Here is a tiny trained network, its code and every weight. The questions are about switching its units off for an input and a target symbol, where a switched-off unit gives its printed mean instead of its output.

import numpy as np


def w(rows, s, z=0):
    codes = np.array(rows[::2]) - 128.0
    scale = np.full(codes.shape[1], s)
    scale[-1] = z or s
    return codes * scale


def f(y):
    return y / 2 * (1 + np.tanh(0.7978845608 * (y + 0.044715 * y**3)))


def softmax(a):
    e = np.exp(a - a.max(-1, keepdims=True))
    return e / e.sum(-1, keepdims=True)


def log_softmax(a):
    a = a - a.max(-1, keepdims=True)
    return a - np.log(np.exp(a).sum(-1, keepdims=True))


def net(x, mask):
    ids = ['αδεηθλτφ'.index(c) for c in x.split()]
    T = len(ids)
    res = E[ids] + P[:T]
    q, k, v = (res @ M[0].T for M in (Q, K, V))
    z = softmax(np.where(np.tri(T) > 0, q @ k.T / 3**0.5, -1e9)) @ v
    res = res + np.where(mask[0], z, O[0][:, -1]) @ O[0][:, :-1]
    y = f(res @ A[0][:, :-1].T + A[0][:, -1])
    res = res + np.where(mask[1:9], y, B[0][:, -1]) @ B[0][:, :-1]
    return log_softmax(res[-1] @ U[:, :-1].T + U[:, -1])


Q, K, V, O, A, B = {}, {}, {}, {}, {}, {}
E = w([
[131,187,199,111,31,97],'α',
[119,150,122,121,114,4],'δ',
[108,128,199,165,110,152],'ε',
[176,179,194,129,159,54],'η',
[115,110,144,164,195,59],'θ',
[146,103,106,30,98,144],'λ',
[31,74,90,157,118,76],'τ',
[38,106,143,147,24,142],'φ',
],0.018)
P = w([
[66,207,174,127,159,119],'0',
[52,151,226,108,121,75],'1',
[108,206,125,150,75,93],'2',
[92,95,220,114,73,63],'3',
[142,175,110,155,40,89],'4',
[129,50,211,117,46,59],'5',
[177,141,94,158,20,92],'6',
[166,22,190,111,27,63],'7',
[180,107,125,172,3,76],'8',
],0.011)
Q[0] = w([
[140,252,25,254,129,169],'h0',
[115,132,163,180,88,94],'h0',
[107,147,181,157,48,2],'h0',
],0.016)
K[0] = w([
[68,64,255,141,123,49],'h0',
[181,73,106,64,124,125],'h0',
[184,56,105,56,122,167],'h0',
],0.013)
V[0] = w([
[254,255,222,101,174,54],'h0',
[143,91,59,90,153,39],'h0',
[100,93,136,245,190,86],'h0',
],0.01)
O[0] = w([
[193,143,21,96,82,148,159],'h0',
[85,198,115,9,192,118,142],'h0',
[152,9,200,31,56,83,3],'h0',
],0.011,0.0075)
A[0] = w([
[10,81,103,111,146,106,115],'n0',
[102,64,1,132,133,147,118],'n1',
[74,108,31,211,187,149,67],'n2',
[192,62,101,224,100,132,2],'n3',
[77,167,74,39,100,149,191],'n4',
[172,77,126,134,50,44,29],'n5',
[63,76,135,76,26,188,76],'n6',
[222,154,125,162,252,34,32],'n7',
],0.0086,0.0054)
B[0] = w([
[159,169,205,104,94,147,179],'n0',
[141,227,245,90,83,153,178],'n1',
[187,21,219,89,162,88,254],'n2',
[76,242,46,130,179,68,171],'n3',
[2,67,162,126,116,110,231],'n4',
[142,98,140,169,208,240,219],'n5',
[188,140,61,114,192,94,196],'n6',
[73,82,78,28,34,212,198],'n7',
],0.0088,0.01)
U = w([
[151,228,112,128,100,16,99],'α',
[96,106,75,107,56,2,170],'δ',
[163,140,113,181,193,177,210],'ε',
[138,159,144,104,62,235,113],'η',
[150,40,112,107,129,158,170],'θ',
[50,163,117,103,221,148,1],'λ',
[167,162,176,88,124,79,68],'τ',
[66,72,146,198,24,162,127],'φ',
],0.0099,0.0065)

Each question gives the input, a string of symbols that net reads in full, and the target symbol t.
The units are the heads (3 rows each of Q, K, V and O) and the neurons (one row each of A and B). Each row of codes is followed by its name. A weight is (code - 128) times the scale printed after its matrix; where a second scale follows, it is the last column's (O, A, B and U).
mask holds one flag per unit, heads first, then neurons. A switched-off unit (its flag False) gives its mean, the last column of its rows in O or B, instead of its output. The means were averaged over made-up inputs and are rounded, as every weight is.
A unit's drop is (log p(t) with every unit on - log p(t) with that unit switched off) / (log p(t) with every unit on - log p(t) with every unit switched off).
The circuit of an input: a set's keep is (log p(t) with only the set's units on - log p(t) with every unit switched off) / (log p(t) with every unit on - log p(t) with every unit switched off). Starting from all 9 units, units are removed one at a time, each time the one whose removal leaves the highest keep (on an exact tie, the one counted first), for as long as the keep stays at least 0.8.
circuit, biggest first: the units of the circuit, biggest drop first
unit that matters most: the unit with the biggest drop
top k neurons: the k neurons with the biggest drops, biggest first
input φ α α τ τ ε α, target ε: unit that matters most	n5
input ε ε δ θ η, target θ: circuit, biggest first	[h0 n5]
input θ η θ, target η: circuit, biggest first	[h0 n1]
input η δ φ ε ε η, target ε: circuit, biggest first	[h0 n5 n3]
input θ τ φ η τ, target η: circuit, biggest first	[n1 h0]
input τ λ δ, target δ: circuit, biggest first	[n5 n7]
input φ η φ, target η: top 2 neurons	[n1 n5]
input φ α τ, target α: circuit, biggest first	[h0 n3 n1]
input ε η θ η δ α, target δ: circuit, biggest first	[h0 n4]
input η θ θ, target θ: circuit, biggest first	[n5 h0]
input ε η τ θ, target τ: circuit, biggest first	[h0 n0]
input α τ φ η δ, target η: circuit, biggest first	[h0 n5 n1]
input ε η η η, target η: circuit, biggest first	[n5 h0 n1]
input η δ φ δ α η ε, target η: top 3 neurons	[n1 n5 n2]
input θ τ τ τ ε θ α, target θ: top 2 neurons	[n5 n6]
input δ φ η α, target η: top 2 neurons	[n5 n1]
input η α θ ε θ τ η δ φ, target δ: top 2 neurons	[n4 n6]
input φ λ τ, target τ: top 2 neurons	[n2 n1]
input α δ α α θ, target α: circuit, biggest first	[h0 n3]
input τ τ ε φ α φ, target α: unit that matters most	n3
input ε δ ε φ, target ε: circuit, biggest first	[h0 n5 n6 n3]
input η ε η λ θ η, target η: unit that matters most	n7
input τ δ ε θ, target ε: top 4 neurons	[n5 n3 n4 n7]
input θ θ ε, target θ: top 2 neurons	[n5 n6]
input ε τ η θ θ φ φ ε ε, target ε: top 4 neurons	[n5 n3 n4 n7]
